Where the symbols take the objects:
ζ: Kam->Sez, Seb->Zar, Bak->Kur, Mab->Lag, Pup->Kog, Zek->Goz, Fuf->Mam, Sol->Bif, Pil->Lif, Gul->Tam, Nim->Doz, Gos->Sus, Vog->Lov, Nat->Lom, Bov->Zel, Bub->Los, Ton->Bov, Vof->Nir, Niv->Bod, Tam->Rem, Peb->Duz, Bep->Bet, Soz->Toz, Pok->Lon, Siv->Pil, Kos->Gom, Bod->Gif, Laf->Nop, Sus->Nef, Zif->Fos, Nes->Pib, Vot->Nim, Nir->Nez, Sur->Sul, Pur->Nat, Zel->Peb, Lom->Mol, Vus->Taf, Goz->Dif, Vip->Niz, Kaz->Lur, Foz->Vog, Dak->Vip, Lon->Dak, Mam->Biz, Toz->Zov, Fos->Led, Dif->Rif, Kog->Bep, Raf->Tik, Muz->Gel, Mol->Geb, Led->Bak, Kab->Pas, Doz->Kab, Rem->Lel, Rif->Mem, Tek->Gul, Nop->Fuf, Lur->Mav, Zov->Zin, Zin->Nom, Vol->Kos, Seg->Fus, Zar->Vol, Bif->Bav, Lif->Seg, Mov->Pup, Lag->Gos, Pib->Fad, Gif->Kam, Dok->Kag, Bav->Vus, Sul->Muz, Zed->Sur, Vuv->Mul, Los->Nes, Mav->Dok, Mul->Foz, Nez->Raf
η: Kam->Pib, Seb->Mab, Bak->Vip, Mab->Vot, Pup->Goz, Zek->Sol, Fuf->Zel, Sol->Kaz, Pil->Sur, Gul->Nir, Gos->Doz, Vog->Bak, Nat->Bod, Mem->Taf, Bub->Tek, Niv->Bub, Tam->Nez, Bep->Rif, Niz->Biz, Pok->Laf, Siv->Zed, Kos->Sus, Bod->Los, Laf->Ton, Sus->Kab, Zif->Pok, Nes->Tam, Sur->Zar, Pur->Niv, Lom->Gif, Vus->Dok, Bet->Mem, Fad->Lel, Goz->Bif, Fus->Gel, Lel->Tik, Taf->Kag, Vip->Mam, Kaz->Soz, Foz->Led, Dak->Fuf, Lon->Nop, Mam->Peb, Gel->Gom, Nef->Pas, Fos->Lon, Dif->Bav, Kur->Niz, Gom->Nef, Sez->Fad, Kog->Dif, Muz->Kos, Mol->Kam, Led->Dak, Geb->Sez, Lov->Kur, Rem->Raf, Rif->Vus, Kag->Nom, Tek->Vof, Biz->Duz, Nop->Bov, Lur->Toz, Vol->Gos, Seg->Muz, Zar->Lag, Bif->Lur, Lif->Sul, Mov->Zek, Lag->Nim, Pib->Rem, Gif->Nes, Dok->Zin, Bav->Mav, Sul->Vol, Zed->Seb, Vuv->Zif, Los->Gul, Mav->Zov, Mul->Fos
ω: Kam->Gif, Bak->Led, Pup->Mov, Fuf->Nop, Pil->Siv, Gul->Tek, Nim->Vot, Gos->Lag, Vog->Foz, Nat->Pur, Bov->Ton, Mem->Rif, Tam->Gul, Peb->Zel, Bep->Kog, Niz->Vip, Kos->Vol, Bod->Niv, Sus->Gos, Nes->Los, Nir->Vof, Sur->Zed, Zel->Bov, Lom->Nat, Vus->Bav, Bet->Bep, Tik->Raf, Fad->Pib, Goz->Zek, Fus->Seg, Lel->Rem, Taf->Vus, Duz->Peb, Vip->Dak, Foz->Mul, Dak->Lon, Lon->Pok, Mam->Fuf, Gel->Muz, Nef->Sus, Toz->Soz, Fos->Zif, Dif->Goz, Kur->Bak, Gom->Kos, Sez->Kam, Kog->Pup, Raf->Nez, Muz->Sul, Mol->Lom, Led->Fos, Geb->Mol, Lov->Vog, Kab->Doz, Doz->Nim, Rem->Tam, Rif->Dif, Kag->Dok, Biz->Mam, Nop->Laf, Lur->Kaz, Nom->Zin, Zov->Toz, Zin->Zov, Vol->Zar, Seg->Lif, Zar->Seb, Bif->Sol, Lif->Pil, Lag->Mab, Pib->Nes, Gif->Bod, Dok->Mav, Pas->Kab, Bav->Bif, Sul->Sur, Los->Bub, Mav->Lur, Mul->Vuv, Nez->Nir
ξ: Kam->Mol, Seb->Zed, Bak->Vog, Mab->Seb, Zek->Mov, Fuf->Dak, Sol->Zek, Gul->Los, Nim->Lag, Gos->Vol, Bov->Nop, Mem->Bet, Bub->Niv, Ton->Laf, Vof->Tek, Niv->Pur, Tam->Nes, Peb->Mam, Niz->Kur, Soz->Kaz, Pok->Zif, Kos->Muz, Bod->Nat, Laf->Pok, Sus->Kos, Zif->Vuv, Nes->Gif, Vot->Mab, Nir->Gul, Sur->Pil, Zel->Fuf, Vus->Rif, Tik->Lel, Fad->Sez, Goz->Pup, Lel->Fad, Taf->Mem, Duz->Biz, Vip->Bak, Kaz->Sol, Dak->Led, Lon->Fos, Mam->Vip, Gel->Fus, Nef->Gom, Toz->Lur, Fos->Mul, Dif->Kog, Kur->Lov, Gom->Gel, Sez->Geb, Raf->Rem, Muz->Seg, Led->Foz, Kab->Sus, Doz->Gos, Rem->Pib, Rif->Bep, Kag->Taf, Tek->Bub, Biz->Niz, Nop->Lon, Lur->Bif, Nom->Kag, Zov->Mav, Zin->Dok, Vol->Sul, Zar->Sur, Bif->Goz, Lag->Zar, Pib->Kam, Gif->Lom, Dok->Vus, Pas->Nef, Bav->Dif, Sul->Lif, Zed->Siv, Los->Bod, Mav->Bav, Nez->Tam
δ: Kam->Bak, Seb->Bub, Mab->Tek, Pup->Pil, Zek->Zed, Sol->Seb, Pil->Nat, Gul->Nop, Nim->Nir, Gos->Tam, Nat->Mul, Mem->Gel, Bub->Pok, Vof->Ton, Niv->Zif, Tam->Fuf, Bep->Seg, Soz->Vot, Siv->Pur, Kos->Pib, Bod->Fos, Sus->Rem, Nes->Dak, Vot->Vof, Nir->Bov, Sur->Bod, Pur->Vuv, Lom->Foz, Vus->Kos, Bet->Fus, Tik->Duz, Fad->Niz, Goz->Sur, Fus->Geb, Lel->Biz, Taf->Gom, Kaz->Mab, Gel->Sez, Nef->Lel, Toz->Nim, Dif->Sul, Gom->Fad, Sez->Kur, Kog->Lif, Raf->Peb, Muz->Kam, Mol->Vog, Geb->Lov, Kab->Raf, Doz->Nez, Rem->Mam, Rif->Muz, Kag->Nef, Tek->Laf, Lur->Lag, Nom->Pas, Zov->Doz, Zin->Kab, Vol->Nes, Seg->Mol, Zar->Los, Bif->Zar, Lif->Lom, Mov->Siv, Lag->Gul, Pib->Vip, Gif->Led, Dok->Sus, Pas->Tik, Bav->Vol, Sul->Gif, Zed->Niv, Los->Lon, Mav->Gos, Nez->Zel
σ: Kam->Muz, Seb->Sol, Bak->Kam, Mab->Kaz, Fuf->Tam, Pil->Pup, Gul->Lag, Nim->Toz, Gos->Mav, Vog->Mol, Nat->Pil, Bov->Nir, Bub->Seb, Ton->Vof, Vof->Vot, Niv->Zed, Tam->Gos, Peb->Raf, Niz->Fad, Pok->Bub, Siv->Mov, Kos->Vus, Bod->Sur, Laf->Tek, Sus->Dok, Zif->Niv, Nes->Vol, Vot->Soz, Nir->Nim, Sur->Goz, Pur->Siv, Zel->Nez, Lom->Lif, Tik->Pas, Fad->Gom, Fus->Bet, Lel->Nef, Duz->Tik, Vip->Pib, Foz->Lom, Dak->Nes, Lon->Los, Mam->Rem, Gel->Mem, Nef->Kag, Fos->Bod, Kur->Sez, Gom->Taf, Sez->Gel, Raf->Kab, Muz->Rif, Mol->Seg, Led->Gif, Geb->Fus, Lov->Geb, Kab->Zin, Doz->Zov, Rem->Sus, Tek->Mab, Biz->Lel, Nop->Gul, Vol->Bav, Seg->Bep, Zar->Bif, Lif->Kog, Lag->Lur, Pib->Kos, Gif->Sul, Pas->Nom, Sul->Dif, Zed->Zek, Vuv->Pur, Los->Zar, Mul->Nat, Nez->Doz

In the rows, zero is written as 25.

The rows follow the links: the fewer symbols apart two objects are, the more alike their rows tend to be.

Here are some objects, each with a row of numbers. One shown again gets a slightly different row.
Zin: 22,34,34,25,29,32,23,28,32,20,24,22,24,29,16,20,30,27,23,28,18,27,41,31,21,26,26,8,21,22,23,19,31,23,22,28,24,26,18,20,28,29,19,21,22,25,26,34,25,31,32,21,16,25
Vof: 30,35,23,23,16,23,26,29,22,20,27,35,26,17,31,20,23,19,34,24,25,24,43,24,31,24,20,31,21,33,27,28,31,30,27,31,34,24,27,22,25,26,20,35,30,32,24,35,25,31,22,33,17,27
Bov: 27,33,15,23,21,18,24,29,18,20,23,29,24,22,33,20,21,17,28,22,22,27,40,19,28,26,17,41,21,29,24,32,30,27,29,26,30,26,32,22,22,28,20,29,26,35,26,33,24,30,18,29,18,26
Gos: 25,37,33,29,25,31,27,29,31,19,28,27,26,25,20,19,26,26,28,28,20,24,44,30,25,24,25,12,20,25,29,19,32,25,20,33,29,23,20,19,27,23,18,27,25,28,23,35,29,31,31,26,16,22
Nez: 25,38,22,27,25,21,27,29,22,19,27,25,26,25,28,17,22,17,24,23,17,24,48,24,25,24,18,34,20,25,27,28,33,26,26,32,29,24,28,20,25,26,16,25,25,35,24,36,27,32,22,26,14,24
Vot: 30,35,29,23,15,28,26,29,28,20,26,36,25,18,27,20,26,23,36,26,24,24,42,27,30,24,23,19,21,34,27,23,31,31,22,30,34,24,23,21,26,25,19,35,30,29,23,36,24,32,28,33,18,27
Ton: 30,32,17,21,18,20,24,28,19,22,24,34,25,19,34,21,21,17,31,21,24,25,39,20,29,26,18,38,21,32,23,31,30,28,29,26,33,26,31,23,23,28,21,31,29,33,25,33,22,29,20,32,19,28
Vuv: 31,18,16,21,17,20,25,23,19,29,24,32,24,19,34,30,22,25,32,22,34,26,11,20,29,27,24,40,29,33,24,31,20,29,29,20,26,26,30,29,22,26,32,33,27,24,26,17,22,21,20,32,33,28
Mov: 29,18,32,21,18,30,24,23,31,30,24,33,24,19,22,29,30,32,34,28,34,27,12,30,29,24,32,12,28,33,24,19,21,28,23,21,26,25,20,27,29,26,30,31,27,17,25,18,23,20,30,32,34,28
Pil: 28,14,31,25,20,28,25,20,28,31,27,31,26,21,24,31,26,32,32,27,34,25,5,27,29,25,31,18,30,30,27,23,18,29,23,23,26,23,22,28,26,21,33,31,28,18,24,15,26,18,28,30,37,26
Dok: 22,30,36,26,30,33,25,27,34,23,23,19,24,30,14,22,33,29,22,30,18,26,34,33,22,26,28,6,22,20,23,17,28,22,22,25,24,25,19,22,30,28,22,20,21,22,27,31,25,29,33,20,20,25
Kaz: 30,29,34,20,17,32,23,27,32,22,24,36,24,18,21,23,31,28,37,29,28,26,33,32,29,26,28,8,23,34,24,18,27,29,22,26,31,26,19,22,28,27,23,32,29,23,26,30,23,28,32,34,22,29
Mab: 32,31,31,22,13,29,26,28,28,22,27,39,27,16,26,22,26,24,39,29,27,25,36,28,31,24,25,17,22,37,27,22,30,31,23,29,34,25,22,22,27,26,23,38,29,27,24,30,22,29,29,35,22,27
Lur: 28,31,37,21,18,33,24,28,34,23,23,31,23,20,19,22,34,30,34,30,25,26,33,33,29,25,30,5,23,30,23,17,28,28,22,26,31,26,17,22,29,27,22,30,27,22,26,30,22,29,34,31,20,27
Geb: 20,15,23,30,34,23,26,21,22,30,27,14,26,33,24,30,23,28,15,24,25,24,8,23,20,24,27,31,30,16,27,27,19,20,25,22,17,25,27,29,24,23,32,17,21,21,24,15,29,20,22,17,32,19
Kog: 25,16,34,25,26,32,24,21,33,30,23,25,24,26,18,30,31,33,27,29,32,25,9,31,25,26,34,8,29,26,24,18,19,24,21,20,21,25,18,27,28,24,32,25,25,16,26,16,24,19,31,25,33,27
Bet: 20,18,34,28,33,31,24,22,32,29,24,17,24,32,16,30,31,33,19,29,25,25,12,31,22,25,32,11,29,18,24,18,21,21,23,20,19,25,20,27,27,25,29,17,22,17,26,18,26,21,30,19,31,23
Lel: 17,31,22,32,36,23,26,27,22,23,26,13,25,35,24,21,22,20,12,24,14,25,35,22,21,24,21,33,23,15,27,29,29,19,25,30,20,25,28,24,24,25,21,14,20,31,23,31,28,28,23,16,19,19
Gel: 19,21,31,31,37,30,26,23,28,28,27,12,26,34,18,28,26,31,13,27,22,24,14,28,19,24,31,19,28,14,27,23,21,20,22,25,17,24,22,28,25,22,28,14,20,20,24,20,30,21,28,14,29,20
Sez: 17,19,22,32,37,22,26,24,22,28,28,12,26,34,23,29,22,25,11,24,24,25,14,22,19,25,27,33,27,13,27,29,21,20,26,25,16,24,28,28,24,21,28,13,20,24,24,19,29,21,23,15,29,20
Soz: 29,34,33,20,17,30,25,27,31,20,23,32,25,19,21,21,31,27,35,29,24,26,40,31,29,26,26,10,22,32,23,19,29,29,23,26,32,26,20,21,29,27,19,32,29,25,25,32,23,30,33,33,19,29
Zov: 25,35,34,25,25,33,25,29,33,20,24,25,25,25,17,20,31,27,28,29,20,25,42,31,25,25,27,7,20,26,24,17,32,24,22,27,27,25,18,20,28,30,18,25,25,25,27,36,24,30,31,25,16,27
Kur: 19,21,15,28,34,18,23,24,18,27,24,15,25,32,28,28,21,22,13,21,24,26,16,18,21,25,22,42,26,16,24,32,22,22,30,22,19,26,32,29,22,26,28,15,20,27,26,20,26,22,19,17,29,24
Peb: 22,33,17,27,30,18,24,29,19,22,23,21,24,28,30,19,20,17,19,22,17,26,40,19,24,25,18,41,21,21,23,31,30,23,30,27,24,26,32,23,21,29,20,20,23,34,26,33,26,30,19,22,16,26
Lif: 26,13,31,28,25,28,27,20,28,31,27,24,26,25,22,32,27,32,26,27,32,25,4,28,25,24,32,16,31,26,26,22,17,26,23,23,21,25,22,30,26,21,34,26,25,17,24,14,27,17,28,26,37,24
Tam: 25,36,20,29,25,20,26,30,20,20,28,25,28,25,30,20,19,16,22,22,19,24,44,21,26,24,18,38,20,25,28,31,32,26,26,32,29,24,30,21,23,25,19,27,25,34,24,35,28,31,20,26,16,22
Nir: 29,37,21,24,20,23,27,30,22,19,27,31,26,20,30,19,22,18,29,24,21,23,45,22,28,25,19,33,20,30,27,27,33,28,26,31,32,24,27,22,24,26,18,31,28,34,24,36,25,32,23,30,15,25
Pok: 31,26,15,20,16,18,25,25,18,25,23,34,25,18,35,25,21,19,32,21,29,25,24,18,30,26,20,43,26,34,24,34,26,29,30,23,31,26,32,26,23,26,26,33,29,29,26,24,21,26,18,33,27,29
Los: 32,25,19,23,14,19,28,25,19,26,28,38,26,16,35,24,18,21,35,21,31,25,25,20,31,24,21,39,26,36,29,30,26,31,27,28,31,23,30,26,23,22,26,36,29,29,22,25,24,25,20,35,27,26
Kam: 20,16,19,30,34,20,27,22,20,30,28,16,26,32,27,30,20,26,13,22,26,24,8,20,20,23,25,37,29,16,29,29,19,20,26,25,18,24,29,29,23,21,31,17,21,23,23,17,29,19,22,18,33,21
Zar: 32,24,35,24,13,31,28,25,31,24,29,37,27,16,24,25,26,30,38,28,31,24,26,30,31,25,29,12,26,35,29,18,24,31,19,28,32,24,20,24,27,22,27,37,30,22,22,25,26,25,31,34,27,26
Dif: 25,21,36,24,24,34,23,23,34,29,24,26,25,25,16,29,33,35,28,30,29,27,14,33,26,26,34,4,28,25,24,16,21,26,21,21,23,26,17,25,29,25,29,23,24,16,27,19,23,23,32,24,30,28
Tik: 20,33,23,30,34,23,25,28,23,19,27,15,26,32,24,20,22,20,15,23,15,25,41,22,22,25,20,32,21,17,27,27,30,21,26,29,23,25,28,21,24,25,18,18,21,32,24,34,29,30,23,18,16,21

Each walk starts at a row. The symbols on each line, taken left to right, move it on to the next object.
Answer with the object's row; about right is enough.
new walk
31,16,21,24,16,20,28,22,21,30,28,34,27,19,33,29,19,25,33,24,35,24,9,22,29,23,25,36,28,33,28,29,20,29,27,24,28,23,30,29,23,22,32,34,29,23,24,19,25,20,20,33,34,26
ζ ω ζ: 24,13,19,27,25,20,27,21,19,31,29,26,26,25,31,32,18,27,22,22,33,24,5,20,26,24,26,40,30,24,28,31,19,25,27,25,22,24,30,30,22,20,33,27,24,23,23,15,29,19,20,25,35,22
η ω δ: 29,25,12,20,21,16,23,26,15,26,24,31,25,20,37,26,20,19,29,20,28,25,25,16,28,25,19,47,25,30,24,34,25,29,32,23,29,25,33,26,21,27,26,29,27,31,27,26,23,26,17,30,25,29
new walk
20,35,29,30,35,28,26,28,29,20,27,15,25,33,19,20,26,22,17,26,14,24,42,28,20,24,23,19,21,17,26,23,31,21,23,30,22,24,23,21,26,27,18,17,21,28,25,33,29,31,28,17,15,22
σ ξ δ: 18,31,30,31,38,28,26,27,28,23,27,13,27,35,18,22,27,25,14,27,15,24,35,28,19,24,25,18,23,14,27,21,29,19,23,29,21,24,22,24,26,24,19,15,20,26,25,31,29,29,27,15,18,20
ω: 19,33,32,31,33,29,28,29,30,21,28,18,27,33,18,21,26,25,18,28,15,24,40,29,21,23,24,15,21,17,28,21,31,22,21,31,23,24,22,21,27,25,19,18,22,27,23,34,29,31,29,18,17,21
new walk
22,21,35,26,31,33,24,23,34,27,23,19,23,29,14,30,32,33,22,29,25,26,16,33,23,25,32,6,27,21,22,17,21,23,22,22,20,26,17,27,29,27,29,19,23,16,26,21,25,21,33,21,28,25
η ξ ζ: 20,20,33,28,34,32,24,24,32,28,24,16,24,33,16,27,31,32,17,28,23,25,17,31,21,25,30,9,28,17,23,16,22,21,22,23,19,25,19,26,29,25,27,16,21,18,27,21,26,23,31,17,29,23
ω ω δ: 24,14,33,29,25,30,28,21,31,30,29,25,27,25,20,31,26,33,28,28,32,24,6,30,24,23,32,12,29,25,28,19,19,25,22,25,23,24,20,28,27,20,32,26,26,16,22,14,28,19,30,25,35,22
new walk
22,37,22,29,31,22,27,29,23,20,27,20,26,29,25,19,21,18,18,23,16,26,46,22,23,25,19,33,20,20,27,29,32,21,26,31,26,25,28,22,23,26,16,20,23,33,25,37,27,33,22,21,14,22
ξ δ: 22,30,14,26,31,18,24,28,16,23,24,20,24,29,31,23,20,17,17,21,20,26,33,17,22,26,19,45,22,20,24,34,29,23,30,26,24,26,31,25,22,27,21,21,24,33,26,30,25,29,18,21,20,25
ζ ω ω: 25,31,12,23,25,16,25,28,17,22,22,26,25,25,35,22,20,18,22,20,22,26,35,18,25,26,18,47,23,25,23,34,28,24,31,26,27,25,33,24,21,28,22,25,25,34,26,30,24,29,18,25,20,26
new walk
28,35,34,23,20,32,25,29,33,20,23,30,25,22,21,20,30,26,32,29,22,26,42,31,27,26,26,8,22,29,24,18,30,28,22,27,30,26,19,20,29,28,20,29,27,24,26,34,23,30,32,29,18,28
δ ζ ω: 30,36,30,24,20,29,26,29,28,19,26,31,27,21,25,18,25,22,33,27,21,25,47,29,28,24,22,18,20,30,26,21,34,28,23,30,32,24,23,20,26,26,17,31,27,29,23,37,26,33,28,30,15,25
δ σ ξ: 30,33,32,23,16,29,27,30,30,21,27,34,26,17,24,20,27,25,36,28,25,23,40,29,29,24,24,14,20,33,27,21,31,29,21,31,33,24,21,20,27,24,20,36,29,25,23,34,26,30,29,32,18,26
new walk
31,30,23,22,13,23,27,28,22,22,27,38,27,16,33,23,22,20,37,23,28,24,36,23,31,24,20,32,22,37,27,28,29,31,27,29,34,25,28,23,24,25,22,37,30,30,24,31,24,28,22,35,21,27
δ ζ: 27,31,14,22,20,17,24,26,16,22,23,31,24,20,35,22,20,17,28,20,25,26,34,19,28,26,17,44,23,30,24,34,28,28,30,25,30,27,32,25,21,28,22,30,27,33,26,30,23,29,18,29,22,29
ζ η: 24,35,16,23,26,18,24,28,19,19,25,24,24,25,33,20,21,17,23,22,20,26,41,19,25,25,17,42,22,25,23,33,31,26,30,26,27,25,32,23,22,27,19,25,23,34,26,33,24,30,19,27,18,26
new walk
22,24,35,25,31,34,23,25,35,25,24,19,24,30,13,25,32,31,22,31,21,25,26,33,22,25,31,5,25,20,23,16,26,22,21,24,23,26,17,24,29,26,25,18,22,19,26,25,25,25,34,20,25,25
δ δ ω: 25,25,15,30,25,15,29,26,16,26,31,25,28,25,34,25,15,18,22,20,24,23,24,17,24,22,19,47,25,26,32,36,25,26,27,30,26,23,34,27,22,20,25,28,25,32,22,25,29,24,16,25,24,21
δ σ δ: 25,26,11,24,24,15,23,25,15,26,22,26,24,26,36,25,19,18,22,19,26,25,25,16,25,27,18,50,25,25,23,35,25,25,31,23,26,27,34,27,21,27,25,24,24,32,27,24,24,26,17,26,24,28
new walk
20,17,32,30,33,30,27,22,29,28,28,17,26,33,18,29,26,31,18,26,26,24,11,29,21,24,32,15,29,16,27,20,21,21,21,24,17,24,21,28,27,20,31,18,21,18,23,17,28,19,29,18,31,20
σ η ζ: 19,25,35,28,35,31,24,24,33,24,23,15,25,33,14,25,31,31,17,29,20,25,24,32,20,25,30,7,25,15,24,17,25,19,22,24,21,26,18,24,28,26,24,15,21,20,26,25,26,26,31,18,24,23
ξ δ η: 16,25,30,32,37,29,25,26,28,25,28,11,25,36,17,26,25,27,13,27,18,24,24,28,18,24,27,17,24,13,27,22,26,19,21,26,18,25,21,25,27,23,25,14,20,22,24,24,30,25,28,14,23,20
new walk
28,20,35,22,21,32,24,24,34,28,24,31,24,22,20,28,32,32,33,30,31,25,16,32,28,25,33,6,27,30,23,17,21,27,21,23,26,26,17,26,29,26,29,29,28,17,26,20,23,22,33,31,31,28
ω η: 31,25,34,20,15,31,24,25,33,25,24,35,25,17,22,26,31,29,38,29,30,26,26,32,31,27,30,9,25,35,24,18,25,30,22,24,29,26,19,24,29,27,26,34,29,20,25,26,22,25,32,33,26,30
δ σ ξ: 30,21,33,21,17,31,24,23,32,28,24,35,24,17,22,28,30,32,37,29,32,25,17,31,29,26,32,9,26,33,24,17,22,30,22,22,28,26,19,26,28,25,29,33,29,18,25,21,22,23,32,31,30,29
new walk
21,17,16,27,34,19,24,23,19,29,25,17,26,31,27,30,21,24,13,23,26,26,12,20,21,26,24,40,29,17,24,32,20,21,29,21,19,26,31,30,21,24,30,17,23,25,26,17,25,20,20,19,31,23
ω ω ω: 29,16,14,22,21,18,25,22,18,30,24,30,25,22,34,30,23,25,27,21,33,26,10,19,27,25,25,43,29,29,24,33,19,27,29,21,24,25,32,30,23,25,32,30,27,25,27,16,23,20,19,29,34,28
σ ω: 31,15,22,23,17,23,26,22,23,30,26,35,27,17,32,30,22,28,34,23,36,25,8,24,30,24,28,32,29,34,26,27,19,29,25,24,28,25,27,30,25,21,33,36,30,22,23,16,25,20,24,33,35,26
